The nodes form a tree under R. A name lists the branches taken from the top; the branches are d q j. The symbol x goes to the parent.

In the rows, 50 means zero.

Each row, then its node:
[ 24  45  65  60  39  34  68  23  39  63  45  61  54  56  55  56  71  49  28  48  59  63  32  59  46  50  48  62  82  46  53  59  47  73  44  24  49  33  63  42  46  49  47  41  59  54  54  26  57  43  47  66  54  53  50  34  38  44  39  43  47  66  43  64  36  65  58  40  52  62  43  51  24  63  48  41  57  54  46  56  30  39  46  24  60  49  49  51  61  55  43  53  32  30  31  51  48  44  59  47  51  32  49  25  56  43  37  38  58  54  44  44  33  52  46  58  61  61  42  45  58  39  48  52  45  53  46  41  63  48  44  74  36  47  48  44  62  47  64  36  32  67  51  40  32  48  43  47  52  48]
node: q.d.j.d
[ 57  56  52  41  56  57  30  76  44  27  67  59  67  50  39  51  32  45  60  53  55  40  49  44  70  44  47  61  36  72  59  46  77  43  49  81  55  59  26  43  41  58  45  52  32  57  43  59  55  46  48  32  64  45  48  65  50  55  60  59  37  40  45  34  41  45  50  55  48  41  68  44  59  35  37  53  35  39  50  38  73  51  52  67  23  45  41  47  44  54  40  48  62  77  53  42  50  55  43  56  42  65  43  74  41  82  58  49  53  45  61  56  64  41  59  41  57  49  67  45  45  55  45  48  59  47  53  60  46  65  73  41  68  37  50  61  34  53  45  58  61  42  38  36  63  60  60  46  36  38]
node: j.d.j.j
[ 34  34  58  68  51  34  59  24  53  61  38  45  61  57  51  50  76  54  47  46  45  76  41  48  35  48  50  57  75  44  26  42  44  72  49  23  40  27  59  51  31  48  43  43  55  40  61  27  50  53  35  74  31  60  57  29  32  59  42  48  51  66  56  60  39  64  38  36  65  57  32  45  43  69  54  42  66  40  53  60  39  57  48  28  77  46  60  50  51  49  52  53  33  39  36  38  51  46  57  51  43  46  59  41  62  28  41  47  53  54  42  30  36  40  41  39  55  53  54  48  57  43  47  51  43  50  54  40  58  29  37  68  38  45  47  39  63  39  58  40  49  45  61  57  38  42  60  57  52  44]
node: q.d.q.j
[ 62  57  38  52  43  45  38  76  49  48  41  57  51  53  49  50  37  42  56  49  61  26  46  45  46  67  38  40  34  54  65  43  27  36  59  82  49  72  43  48  39  39  43  57  44  64  35  74  40  44  52  35  53  49  57  73  64  38  41  45  66  44  53  58  73  41  44  55  43  36  78  45  73  53  66  39  42  56  51  36  61  57  45  55  51  49  46  52  42  49  54  58  55  59  59  72  41  62  38  35  48  52  38  65  47  45  56  61  26  44  64  56  57  51  52  41  46  44  68  58  50  63  33  54  68  50  40  52  69  53  73  31  65  54  45  52  38  49  35  75  50  50  44  44  61  52  64  50  28  60]
node: j.j
[ 44  37  54  45  51  56  70  27  46  53  39  44  49  44  57  50  71  55  38  44  46  69  54  51  47  51  61  46  61  31  29  45  34  67  48  30  44  37  60  59  50  49  44  38  56  31  53  32  41  59  42  88  39  56  60  11  43  48  44  41  58  58  56  62  48  50  36  28  55  64  40  49  44  64  50  37  71  53  57  56  28  55  46  36  77  50  53  48  55  47  51  50  38  28  52  39  45  39  65  55  46  51  62  48  37  37  45  48  51  57  50  41  40  49  54  48  49  34  40  55  49  40  45  51  46  45  66  37  60  31  36  55  39  49  45  35  61  36  52  46  40  50  55  64  39  33  66  56  64  55]
node: q.d.q.q
[ 61  63  52  59  48  22  32  72  50  71  50  52  61  62  61  56  38  38  64  52  44  51  54  42  36  56  32  48  47  55  60  50  64  38  61  73  45  75  54  62  30  51  47  69  39  57  63  65  42  38  47  15  42  48  51  79  56  54  21  58  40  53  45  42  59  57  49  47  57  33  53  53  53  38  58  52  27  54  45  52  59  62  63  42  44  50  67  55  54  40  45  54  63  81  49  47  60  56  36  27  54  49  23  50  70  40  46  42  43  48  40  46  65  53  38  40  51  54  58  44  48  59  44  54  54  43  37  54  40  46  61  42  54  48  46  54  50  57  49  59  64  62  59  42  59  50  37  41  35  60]
node: R
[ 65  51  36  24  51  68  49  64  57  37  53  45  39  37  45  44  43  49  56  48  49  35  59  41  62  56  61  17  19  40  48  41  36  33  61  71  58  62  40  47  61  45  50  48  41  50  41  69  47  54  62  55  56  47  53  58  65  49  66  49  63  25  60  42  67  26  42  59  39  44  57  46  79  40  51  47  55  47  52  42  53  50  47  70  40  54  41  53  27  49  61  48  53  50  68  57  41  59  52  54  48  63  54  72  30  53  59  61  40  44  58  57  58  55  56  40  35  33  49  63  43  56  40  48  56  49  60  58  49  45  57  24  59  64  59  56  38  49  31  67  52  29  52  58  61  46  67  54  54  52]
node: j.j.q.q
[ 65  64  32  56  47  31  25  82  50  34  57  60  50  49  54  47  21  38  55  55  52  35  59  41  56  46  44  54  37  73  61  51  55  35  52  78  53  63  37  52  32  51  55  66  47  62  44  65  52  39  58  16  61  53  37  75  58  47  43  53  47  52  42  51  67  48  54  58  49  25  56  53  63  42  60  57  29  45  50  38  69  50  51  73  41  58  41  48  43  34  59  51  69  56  52  48  44  61  31  33  57  59  42  62  53  59  45  55  45  47  53  65  64  54  48  47  49  51  57  50  48  63  53  60  61  48  36  46  50  66  72  41  52  51  44  61  44  74  44  62  58  42  44  45  65  57  35  44  26  46]
node: j
[ 39  59  59  53  57  42  71  29  34  72  47  56  50  51  50  54  72  45  36  40  57  60  34  42  39  59  48  65  79  52  42  55  50  72  49  17  49  35  66  56  47  49  56  33  44  42  50  36  51  47  32  65  50  54  56  29  27  46  46  50  57  52  38  53  46  58  45  39  48  65  45  53  24  59  55  41  53  58  50  65  38  54  50  21  63  41  59  59  69  49  45  44  49  47  39  42  62  54  61  61  47  38  46  30  61  46  54  31  46  55  52  37  37  40  48  53  63  60  58  39  67  33  51  53  51  50  59  32  56  32  48  65  38  43  37  40  62  27  60  39  41  62  53  36  41  41  54  46  51  55]
node: q.d.j.j
[ 65  53  37  27  53  80  48  63  54  38  51  45  38  39  36  38  44  48  62  44  53  31  57  41  58  51  58  16  19  41  48  42  35  41  61  70  57  66  34  50  62  39  48  48  45  53  37  69  45  58  64  58  58  50  55  60  66  53  73  46  62  18  57  46  65  31  47  62  40  39  50  55  70  47  49  56  53  51  53  36  48  47  42  73  45  50  41  52  31  46  66  45  52  51  69  55  48  57  47  54  45  61  54  67  28  53  52  61  46  48  60  62  56  53  62  41  35  38  47  63  41  49  47  48  50  50  60  62  45  47  55  19  61  63  55  52  40  52  31  72  52  38  54  60  67  49  65  56  60  55]
node: j.j.q.q
[ 54  58  42  36  48  62  56  52  69  39  53  49  53  44  32  36  40  42  49  35  52  33  42  32  60  48  52  20  19  56  45  43  19  51  63  56  62  56  46  46  64  34  43  35  43  52  37  62  53  55  62  56  64  49  45  55  65  55  79  56  67  29  54  52  75  35  48  62  33  44  52  47  58  56  58  50  58  51  61  40  43  33  31  65  51  42  33  52  34  39  71  49  40  54  58  73  42  58  51  57  45  47  63  55  46  55  59  63  26  44  59  55  40  45  56  35  43  54  48  58  54  44  37  56  66  41  54  62  65  49  52  30  59  69  53  58  41  48  36  66  44  36  50  49  61  51  57  56  46  59]
node: j.j.q.j
[ 44  58  62  70  52  31  46  40  55  70  54  69  50  65  62  49  40  43  52  66  55  63  54  60  35  51  39  64  62  51  51  57  78  59  37  32  43  42  65  50  46  55  57  61  53  33  67  39  50  37  52  36  35  45  43  52  32  40  31  68  30  69  53  43  26  46  61  54  57  53  32  43  42  47  40  53  39  65  35  65  55  56  65  34  48  45  64  59  53  55  35  58  46  51  36  43  58  54  50  41  63  38  34  29  63  44  42  42  66  54  41  34  67  56  52  63  54  56  46  41  55  51  55  37  45  51  55  49  33  41  42  59  32  32  57  47  57  41  73  26  55  66  54  41  46  53  29  43  51  52]
node: q.d.d.d

Start here and follow the symbols in turn, left to right. Where do you end up?
Answer with the node's row, about right, then its name.
[ 56  62  53  58  52  21  29  80  49  64  46  56  59  66  66  54  41  43  62  53  47  48  58  46  35  53  35  43  52  58  66  48  65  39  60  73  44  70  53  63  33  51  49  69  42  51  53  67  38  39  47  15  41  44  46  75  55  52  24  58  42  54  43  44  54  55  48  49  57  31  53  53  59  37  54  51  26  57  48  56  64  59  61  52  40  53  65  55  49  40  43  56  61  75  44  47  58  60  38  28  59  49  28  50  65  45  53  42  43  50  42  57  69  51  38  40  50  50  60  42  47  63  43  47  51  49  41  54  39  46  68  48  55  46  42  52  49  59  43  51  69  62  57  41  53  50  34  41  36  58]
j: [ 62  59  39  58  48  33  25  83  53  33  56  56  56  47  60  46  28  40  60  51  52  35  58  43  55  47  39  51  39  65  59  53  49  33  52  75  57  67  37  47  32  49  49  73  43  60  47  69  46  41  58  15  55  55  34  74  56  49  39  48  45  53  41  46  64  49  57  47  51  28  58  52  61  43  61  52  27  39  40  36  75  49  50  74  39  53  32  48  45  36  60  47  67  54  46  47  46  61  35  33  49  61  47  60  52  56  46  56  46  48  53  63  62  52  40  49  45  49  55  46  46  63  48  58  62  49  38  44  47  66  69  39  53  48  46  63  38  75  47  63  58  36  41  48  64  62  37  42  33  42] j
[ 57  60  43  27  55  64  39  64  36  44  53  54  46  50  43  53  30  51  52  49  45  27  49  54  61  56  44  45  40  63  73  51  66  30  53  90  56  68  45  52  66  45  55  49  44  59  36  75  54  55  52  30  68  43  54  73  63  51  50  47  52  30  48  32  52  46  66  64  35  47  74  48  52  38  41  45  34  53  45  46  57  46  50  60  21  30  39  46  44  53  39  46  71  72  60  59  56  54  51  52  60  59  52  57  40  84  68  55  53  51  56  65  68  54  48  49  53  51  62  56  54  53  42  48  65  53  37  59  41  65  59  35  71  53  43  59  34  46  38  57  59  55  31  36  58  58  53  45  51  54]
x: [ 56  56  44  41  49  64  31  78  40  35  57  57  47  56  47  48  33  55  55  50  52  28  55  53  64  52  39  47  26  63  68  56  74  34  50  85  53  68  35  56  57  56  51  54  36  58  40  68  51  52  49  23  65  43  55  66  49  57  52  54  46  35  48  38  46  48  58  62  40  39  69  50  52  35  37  54  36  48  46  43  64  51  58  63  27  45  36  54  48  53  37  53  64  70  51  54  53  59  40  47  49  60  45  66  40  77  60  55  51  45  55  60  66  48  52  44  54  43  61  43  50  59  44  48  64  55  37  60  41  72  60  37  67  49  48  64  30  53  43  57  55  51  40  34  56  60  47  46  39  47] j.d.j
[ 36  37  65  69  52  39  58  26  52  54  44  42  57  57  55  49  76  50  48  45  44  74  44  45  33  53  53  61  77  44  30  47  45  64  54  23  49  38  64  48  34  43  41  42  50  41  61  29  43  51  39  71  30  59  57  27  34  52  44  46  47  69  53  60  41  67  37  35  61  53  36  52  42  64  54  46  64  44  51  51  41  63  47  27  75  46  60  51  52  49  50  49  32  40  36  40  49  40  61  50  37  46  56  42  60  31  48  38  44  50  43  26  37  40  44  49  55  53  53  42  48  43  47  47  39  46  55  37  52  26  41  69  39  47  48  40  58  40  56  40  45  50  59  62  39  35  57  52  52  50]
x: [ 31  30  56  59  44  49  65  26  50  57  36  40  52  48  53  52  69  56  52  49  45  66  49  43  38  53  66  51  65  30  28  51  37  66  49  22  40  34  63  45  44  46  42  43  53  40  62  27  48  54  40  74  33  60  58  17  38  54  45  49  52  68  50  61  45  63  41  38  56  64  38  45  42  60  61  41  60  48  49  58  30  55  54  26  78  48  55  45  53  47  49  50  33  30  42  42  45  35  56  52  45  53  61  43  47  27  42  46  51  56  41  33  35  49  46  50  52  49  43  45  48  43  49  53  31  45  56  40  60  33  31  67  40  48  48  45  62  37  54  43  43  50  58  61  35  35  58  56  59  52] q.d.q
[ 64  61  49  37  42  65  36  73  52  30  48  36  55  51  42  54  34  58  61  52  42  31  55  47  66  38  50  37  29  53  63  55  51  24  51  82  52  68  33  48  60  42  48  61  42  54  47  65  46  45  66  20  60  44  47  65  68  57  55  50  42  35  56  48  55  43  47  60  53  23  54  49  61  35  47  53  52  47  58  40  71  41  53  70  42  56  46  45  41  49  55  50  56  61  61  58  49  45  28  48  49  54  48  73  44  52  56  61  43  33  45  60  54  45  49  43  45  47  46  58  32  70  49  48  48  48  53  59  44  60  60  39  64  57  55  67  35  70  37  57  60  39  41  51  48  57  44  54  49  44]
x: [ 71  57  40  43  37  57  35  79  52  27  58  39  46  47  37  49  30  52  59  55  44  29  54  40  69  36  54  50  38  62  61  47  49  26  47  73  56  58  24  48  52  57  52  63  48  64  43  68  42  48  61  17  55  47  40  69  61  54  57  50  48  43  48  41  62  44  48  63  60  21  59  52  57  40  50  64  46  38  52  34  68  44  47  79  38  73  45  40  52  52  54  43  63  55  63  59  43  48  39  48  54  50  47  66  43  52  48  58  45  37  57  66  51  47  52  46  49  53  47  56  30  70  54  48  39  58  45  54  44  73  58  41  63  44  48  69  43  80  40  55  63  34  44  55  50  54  36  49  47  35] j.q
[ 57  63  51  45  56  64  26  82  49  25  62  56  57  50  43  50  33  52  60  59  57  39  52  49  62  52  45  62  42  69  55  49  79  43  57  81  60  58  30  46  49  65  43  54  27  52  46  53  51  47  48  30  60  43  51  64  46  57  55  52  38  33  47  36  43  41  56  52  48  43  60  49  61  34  42  54  39  38  47  34  73  51  52  68  26  43  41  50  46  57  43  48  63  72  54  41  55  63  42  58  45  63  47  70  42  79  61  46  52  48  60  57  60  41  60  43  52  48  63  45  55  54  43  50  58  52  48  56  36  69  68  38  67  40  51  60  30  53  46  51  56  39  38  33  59  61  61  49  33  38]
x x j x: [ 58  49  42  48  53  55  26  73  46  35  48  48  57  50  52  54  29  54  63  54  50  36  47  49  65  50  41  56  37  61  62  53  57  25  56  94  47  61  26  47  44  53  50  60  41  54  39  69  43  58  45  19  48  40  46  71  58  54  40  47  47  56  53  39  52  50  50  56  49  30  71  45  62  41  41  48  36  40  46  29  77  57  58  60  35  35  44  39  41  49  48  57  65  64  54  48  47  55  33  39  52  68  48  80  36  70  58  63  50  46  53  62  68  50  52  37  55  47  59  52  41  65  36  60  59  47  42  55  54  62  60  39  65  46  46  57  35  54  39  56  58  42  35  44  56  55  55  52  34  50] j.d
[ 39  32  49  44  49  58  63  20  47  60  43  42  48  42  53  52  77  52  39  40  44  69  53  46  39  48  61  48  61  29  27  46  33  68  43  26  47  33  60  53  49  42  47  43  59  44  57  29  45  56  48  89  37  52  64  20  40  52  52  39  54  55  53  62  45  48  38  36  54  61  40  47  44  65  50  38  70  48  54  57  27  53  45  40  73  53  60  47  50  41  47  49  36  30  54  45  41  35  61  52  45  46  59  45  41  31  43  50  53  59  42  34  41  46  47  48  43  40  43  50  50  39  45  55  38  45  63  44  59  32  36  61  42  52  51  39  63  38  54  48  43  44  58  65  42  27  59  56  65  45]
x: [ 37  32  52  50  48  47  69  31  53  57  33  35  49  45  55  51  73  56  38  41  45  70  46  52  32  51  55  56  72  33  29  43  34  68  51  20  42  36  56  46  34  43  42  46  60  39  62  31  42  56  37  78  32  51  61  22  32  51  43  46  53  65  57  53  40  63  38  28  57  68  39  50  41  64  54  46  69  46  52  56  34  58  47  33  76  61  58  44  56  54  52  50  38  33  47  31  43  36  58  52  42  53  58  44  49  25  43  48  55  55  39  38  38  47  47  50  49  42  52  47  55  41  47  48  37  48  58  42  52  32  31  66  37  48  50  30  55  37  53  41  44  48  56  62  37  35  58  60  62  50] q.d.q
[ 29  41  61  61  48  34  65  32  45  65  48  54  51  52  58  51  64  50  32  48  54  67  39  57  44  50  50  65  79  51  49  57  55  66  44  19  45  35  65  50  44  52  55  44  58  48  51  27  67  53  40  59  54  56  51  37  34  43  39  44  43  67  35  62  35  69  62  51  53  60  39  57  17  56  52  45  52  47  46  59  35  42  48  21  59  48  55  46  65  66  41  54  40  37  31  43  55  41  66  45  49  35  47  27  62  45  48  32  60  48  43  47  33  44  42  62  54  56  41  45  54  42  61  51  49  56  39  39  59  44  45  74  37  46  44  42  63  44  67  36  38  70  53  41  31  53  43  48  51  39]
j x x: [ 34  26  55  62  54  37  63  30  41  60  44  55  41  46  56  50  67  48  40  51  55  66  44  55  39  52  53  73  75  41  35  53  43  67  46  15  36  26  63  47  39  42  54  47  63  38  57  31  54  46  36  62  37  57  49  29  45  48  40  48  50  79  44  63  45  65  49  40  52  67  45  53  35  73  51  52  59  51  52  57  38  52  51  23  69  57  57  44  66  53  51  51  43  26  38  37  49  29  53  41  49  52  46  38  57  38  44  40  54  60  43  39  37  47  45  64  59  55  51  43  61  36  58  55  46  48  46  38  54  48  39  76  30  39  44  33  70  39  55  43  40  62  56  60  40  37  52  48  53  43] q.d
[ 67  56  38  54  44  43  41  77  52  49  49  54  46  50  49  51  39  43  58  38  60  35  46  49  53  64  46  42  38  57  62  48  28  35  63  87  50  74  36  47  39  35  44  46  40  58  39  74  42  41  60  32  50  49  49  71  65  39  48  50  75  47  49  50  74  41  48  62  35  33  73  47  67  55  62  44  43  50  55  28  54  57  42  50  50  50  44  53  38  43  60  58  56  61  61  68  40  69  35  37  52  56  37  64  51  56  53  57  33  43  61  61  53  55  46  37  47  48  64  58  50  62  33  55  65  46  44  61  70  51  76  30  66  54  48  48  36  55  36  73  47  52  44  44  65  52  64  49  28  65]
q q x j: [ 54  58  45  34  44  56  55  48  70  38  60  47  41  45  35  32  47  43  52  36  53  31  40  36  57  47  55  31  24  51  48  41  22  42  58  59  66  56  44  43  78  37  37  32  42  53  40  63  47  55  69  59  64  52  42  57  63  55  78  44  66  34  53  57  71  35  39  61  42  44  48  52  59  54  57  51  56  46  64  34  55  36  38  64  49  46  35  54  36  37  71  45  39  56  58  67  45  63  47  63  43  46  63  55  42  56  65  66  28  40  61  48  39  43  56  42  47  54  46  58  46  44  46  56  63  45  54  62  66  48  58  32  55  68  52  54  38  39  37  68  41  34  51  50  64  52  60  56  43  62] j.j.q.j
[ 60  59  40  40  41  64  36  72  59  33  53  29  51  46  40  51  31  63  60  52  37  35  53  40  66  38  54  38  29  56  62  51  51  26  51  78  50  64  35  51  55  49  42  66  44  61  42  70  50  45  64  21  55  48  48  69  71  59  57  47  49  37  55  37  56  46  47  60  53  27  56  48  60  26  47  55  55  41  55  45  65  43  53  77  31  62  46  46  43  47  50  56  58  61  64  60  46  55  39  50  50  58  52  69  41  54  50  70  43  39  46  63  56  50  47  36  48  55  47  59  35  67  45  40  48  53  46  61  42  63  55  35  65  55  53  69  33  74  38  59  65  36  41  51  54  59  43  60  55  45]
j: [ 55  53  52  52  37  55  33  75  65  35  53  39  63  49  41  55  32  56  59  49  44  36  55  46  67  35  42  44  31  62  62  49  64  27  53  74  53  66  28  38  53  58  44  63  44  60  48  60  47  40  65  23  48  47  42  67  64  62  59  55  38  44  53  35  50  50  40  52  62  22  46  51  61  34  45  59  47  35  59  38  71  45  44  77  34  67  53  39  40  51  54  51  48  61  58  60  43  52  35  41  48  57  48  68  49  50  45  57  40  30  48  56  50  50  45  38  44  53  48  60  26  66  48  45  46  59  50  66  39  65  54  40  64  51  53  69  41  79  41  55  61  34  50  52  47  58  39  52  47  36] j.q.q.j
[ 55  61  49  66  50  22  31  73  45  62  46  55  58  64  68  53  36  32  58  53  50  49  55  54  32  50  29  50  50  58  64  48  64  41  68  77  39  67  51  60  29  49  50  73  42  59  56  69  43  33  47  20  42  51  48  73  57  51  30  58  40  53  50  43  56  58  50  50  59  31  53  56  57  35  58  51  25  52  43  56  65  60  58  51  42  49  67  60  49  42  42  55  65  80  47  47  62  60  36  27  48  50  23  50  68  47  43  48  48  50  45  55  68  55  40  41  47  52  58  48  49  62  39  50  54  45  42  47  43  48  64  44  53  43  43  54  50  56  50  58  60  66  51  47  59  54  32  44  35  61]
q d j j: [ 40  55  57  55  52  36  69  25  40  72  50  60  47  57  53  53  68  47  34  48  54  67  35  50  32  57  42  64  75  49  41  54  53  73  46  22  46  36  69  60  49  48  51  30  46  33  53  33  50  47  38  74  49  52  57  28  27  50  42  49  53  55  42  57  44  59  50  38  47  70  48  57  30  72  53  44  54  61  44  58  34  52  44  21  64  36  65  58  69  50  47  43  45  47  34  42  59  56  63  62  50  37  44  25  59  39  55  34  59  54  56  34  44  43  49  55  61  47  52  44  63  35  51  47  54  53  54  35  58  40  49  71  41  43  36  38  60  21  60  44  43  59  56  32  45  45  54  45  56  49] q.d.j.j
[ 64  62  30  57  52  36  29  80  47  31  54  55  52  48  56  50  27  40  64  50  51  33  56  49  59  45  45  57  33  66  59  51  57  30  50  74  60  64  39  47  31  49  56  64  47  64  44  67  48  41  53  19  58  56  40  78  62  50  38  51  45  49  43  44  67  50  57  53  51  30  59  48  60  38  62  61  31  49  46  40  68  49  50  73  36  55  40  44  38  42  58  46  73  60  51  47  44  55  32  35  46  57  42  62  53  47  45  56  48  49  52  58  65  55  45  47  51  46  55  54  47  66  48  57  56  51  41  51  52  65  75  33  52  44  45  59  45  69  45  59  61  37  40  49  65  57  42  40  28  41]
d j j: [ 57  63  48  46  57  64  29  78  47  29  62  58  63  49  39  51  34  49  59  60  56  40  53  48  57  49  41  57  41  71  62  51  83  41  50  80  59  56  26  49  48  62  49  51  36  54  42  60  50  47  45  30  60  44  50  62  46  58  56  55  41  41  47  33  43  41  48  52  46  46  69  45  52  33  41  52  37  38  50  32  72  50  52  70  19  48  43  52  47  54  39  46  64  74  51  46  47  59  36  56  41  61  45  75  46  74  59  49  51  42  64  57  58  45  65  48  51  47  64  40  45  60  50  52  56  49  47  58  41  64  69  37  68  43  48  58  32  50  40  51  60  39  44  40  54  58  50  48  35  39] j.d.j.j
[ 54  59  44  37  48  59  54  52  62  26  53  47  50  32  32  34  45  41  53  38  48  32  37  38  54  50  50  21  18  57  44  46  17  44  62  59  59  59  47  38  71  36  44  32  41  54  39  57  51  55  66  54  64  56  36  54  65  47  81  50  67  32  54  50  75  36  45  58  36  47  53  52  60  53  54  51  51  46  60  36  51  36  31  65  53  45  36  51  34  46  71  49  40  57  60  68  48  58  51  63  45  52  62  57  41  55  61  65  32  45  65  53  40  48  53  38  41  47  45  56  54  42  45  52  62  47  51  63  72  48  57  28  60  66  60  54  44  45  38  68  47  40  46  49  62  52  61  55  42  59]
x: [ 61  49  40  35  44  65  52  58  54  43  44  47  46  41  42  42  41  52  51  37  46  32  42  39  57  56  57  27  28  48  51  48  18  33  63  76  58  60  43  46  65  35  47  40  43  60  32  75  53  55  57  58  62  52  42  66  73  50  69  46  75  33  61  55  77  37  48  62  30  43  60  51  65  59  55  49  55  54  60  34  51  48  41  63  49  44  42  52  39  40  66  50  46  53  62  70  47  57  39  55  51  51  60  61  44  59  64  68  28  46  63  62  46  54  57  40  42  53  48  60  46  47  38  52  60  44  45  62  70  59  59  28  65  63  55  52  33  51  33  67  46  46  44  51  62  47  66  50  49  62] j.j.q
[ 59  56  44  30  47  64  53  66  55  41  44  44  41  42  41  40  44  49  47  44  46  31  43  38  60  55  54  24  20  47  52  41  21  36  62  69  57  59  41  43  66  26  47  39  44  55  35  68  47  54  58  49  65  55  45  54  73  48  70  45  75  35  62  58  79  38  49  59  34  41  66  51  61  56  59  47  58  49  57  39  52  44  42  56  44  37  36  50  41  45  67  48  45  55  63  68  45  57  42  56  53  57  62  54  40  56  64  62  27  46  59  61  51  49  54  37  40  45  49  57  49  54  41  55  65  44  47  61  68  55  61  29  63  67  56  60  32  45  40  69  44  47  41  56  62  50  63  58  47  66]
d x d: [ 58  48  40  30  41  72  56  52  55  37  51  46  35  29  37  37  47  54  44  35  57  38  49  35  69  55  61  29  27  34  48  45   9  48  59  54  66  43  46  34  71  35  56  25  51  57  37  62  50  55  62  63  58  49  47  44  61  39  73  43  80  39  59  61  76  36  50  50  32  47  58  47  63  61  53  54  54  52  56  30  44  42  41  71  51  45  30  48  40  37  75  41  42  41  50  68  40  51  47  63  48  47  63  61  39  53  63  63  39  49  61  57  42  49  63  45  37  54  42  58  54  45  53  50  52  46  51  53  73  55  50  28  44  63  69  52  41  43  44  56  46  45  44  57  62  47  69  54  53  55] j.j.q.d
[ 35  39  59  60  50  28  72  28  44  63  46  58  56  52  62  57  65  47  36  50  51  63  43  64  43  44  46  62  71  47  49  57  57  67  42  26  42  43  62  54  44  56  44  54  55  46  56  28  58  40  55  62  50  53  46  37  37  48  34  43  32  69  39  50  37  64  56  39  62  66  35  52  30  60  53  38  56  43  50  65  29  39  46  27  58  58  52  52  63  63  38  49  33  39  40  41  55  44  72  42  49  33  48  20  55  42  33  38  59  53  44  41  34  46  37  69  50  55  41  49  49  43  49  46  55  57  50  42  49  36  44  74  38  46  39  42  64  48  61  43  35  63  51  50  36  48  37  41  51  42]
x: [ 30  41  64  60  54  36  68  27  43  63  52  62  54  53  56  52  64  46  29  46  55  61  34  64  43  51  47  62  74  48  48  60  53  69  48  19  40  37  68  44  46  56  50  46  56  50  54  25  62  47  42  62  50  53  43  33  36  41  43  45  40  62  41  60  31  67  57  44  50  59  39  53  24  57  54  39  56  48  44  68  35  38  50  19  59  46  53  44  61  60  34  49  35  34  34  41  52  40  66  49  50  29  49  24  65  45  40  39  54  57  48  44  31  44  37  65  56  57  38  37  52  41  55  51  50  54  45  41  58  44  46  74  41  45  45  51  64  52  59  43  36  74  51  41  37  45  47  47  49  42] q.d.j
[ 60  60  51  37  54  64  28  77  41  40  60  55  57  51  41  54  35  52  53  53  55  30  57  51  59  53  43  47  35  62  65  58  72  36  49  92  52  65  34  47  56  60  56  54  37  57  42  67  53  45  49  23  58  38  53  66  59  59  51  56  43  30  51  39  47  46  59  57  40  43  67  45  57  31  35  52  39  48  47  37  69  47  61  66  27  39  40  43  48  55  39  50  67  66  57  53  56  57  36  47  55  62  39  73  41  79  60  50  50  46  52  63  61  53  51  47  47  50  55  42  43  62  46  50  59  51  41  60  45  69  67  33  65  51  50  62  29  59  37  56  59  46  36  37  58  60  51  44  40  46]
x x: [ 63  60  32  63  43  36  32  80  50  33  55  56  55  48  55  39  35  39  56  54  47  36  58  45  57  44  45  47  29  69  62  48  51  36  57  77  55  61  35  53  37  53  55  66  44  70  48  72  44  46  55  13  63  51  36  72  58  49  45  54  47  47  45  44  61  49  53  54  48  26  58  52  63  46  61  54  26  43  47  39  76  56  54  72  41  61  41  48  45  35  58  51  72  62  51  41  47  60  33  38  52  55  41  60  51  55  41  53  50  55  51  63  59  52  48  52  48  49  49  50  49  62  51  58  56  47  41  49  50  66  66  37  54  49  50  60  36  72  48  60  57  38  38  51  61  67  37  37  32  41] j
[ 37  33  57  58  48  37  68  31  48  62  42  51  49  48  56  50  75  51  38  49  52  74  45  54  37  48  62  68  78  39  30  57  46  67  50  14  39  32  61  48  39  49  52  47  60  45  53  33  55  56  32  69  36  53  42  29  39  48  40  47  53  76  42  60  42  66  51  40  51  64  45  56  29  67  51  53  59  46  44  56  41  56  54  25  69  46  59  41  67  54  51  51  43  32  34  34  47  35  57  47  47  49  51  33  61  41  39  42  56  61  47  36  34  40  42  57  54  56  51  42  57  37  58  55  37  48  42  41  55  45  36  69  32  39  38  33  67  42  60  38  40  57  54  54  37  42  57  52  57  44]
x d j q: [ 32  41  58  64  48  33  68  26  40  62  46  62  61  51  61  60  70  50  34  46  47  63  43  62  40  42  45  60  72  49  49  56  58  71  37  21  39  42  72  55  45  59  47  52  56  44  50  20  64  42  52  64  53  59  48  35  37  44  40  44  34  61  41  58  28  63  54  44  64  55  35  51  28  60  55  41  54  41  45  62  29  36  39  28  62  53  49  49  52  64  35  50  38  33  40  39  56  42  67  40  46  35  43  20  64  45  32  32  59  52  44  46  32  44  33  63  53  59  40  52  52  40  47  50  48  58  50  37  51  37  42  77  38  50  43  40  67  54  60  43  38  61  56  48  34  49  44  51  51  42] q.d.j.q
[ 63  55  43  32  41  63  30  69  61  33  55  31  50  47  39  51  32  57  57  53  39  31  51  42  65  42  46  34  31  56  62  52  48  24  56  87  55  65  29  47  51  50  42  65  47  62  47  67  48  50  64  19  51  44  49  68  69  60  65  50  44  30  50  42  63  44  45  60  47  25  57  48  57  34  51  51  55  43  62  44  64  40  47  76  35  61  43  41  38  48  51  52  51  63  64  59  52  53  37  46  52  56  50  68  40  61  54  67  46  42  53  58  50  55  55  36  44  51  49  60  34  66  39  50  42  52  49  62  41  65  59  38  68  62  54  67  35  64  41  59  57  35  43  52  49  62  47  55  45  45]
j x: [ 61  57  48  39  46  71  35  72  57  28  52  30  55  43  41  51  32  56  62  48  44  27  54  42  73  34  43  32  26  58  63  52  54  22  54  76  51  60  26  51  60  47  41  68  39  57  41  69  47  49  63  19  52  51  50  66  71  59  59  50  39  32  53  40  59  46  41  59  53  27  53  52  61  29  49  54  50  39  52  39  66  46  49  70  38  55  43  47  41  46  53  46  54  64  70  62  47  54  40  50  51  54  58  67  43  55  51  64  49  36  53  65  53  53  46  34  43  54  56  57  30  66  45  43  49  54  46  62  46  57  59  40  64  59  60  69  38  71  34  55  59  44  40  53  52  49  45  53  52  50] j.q.q
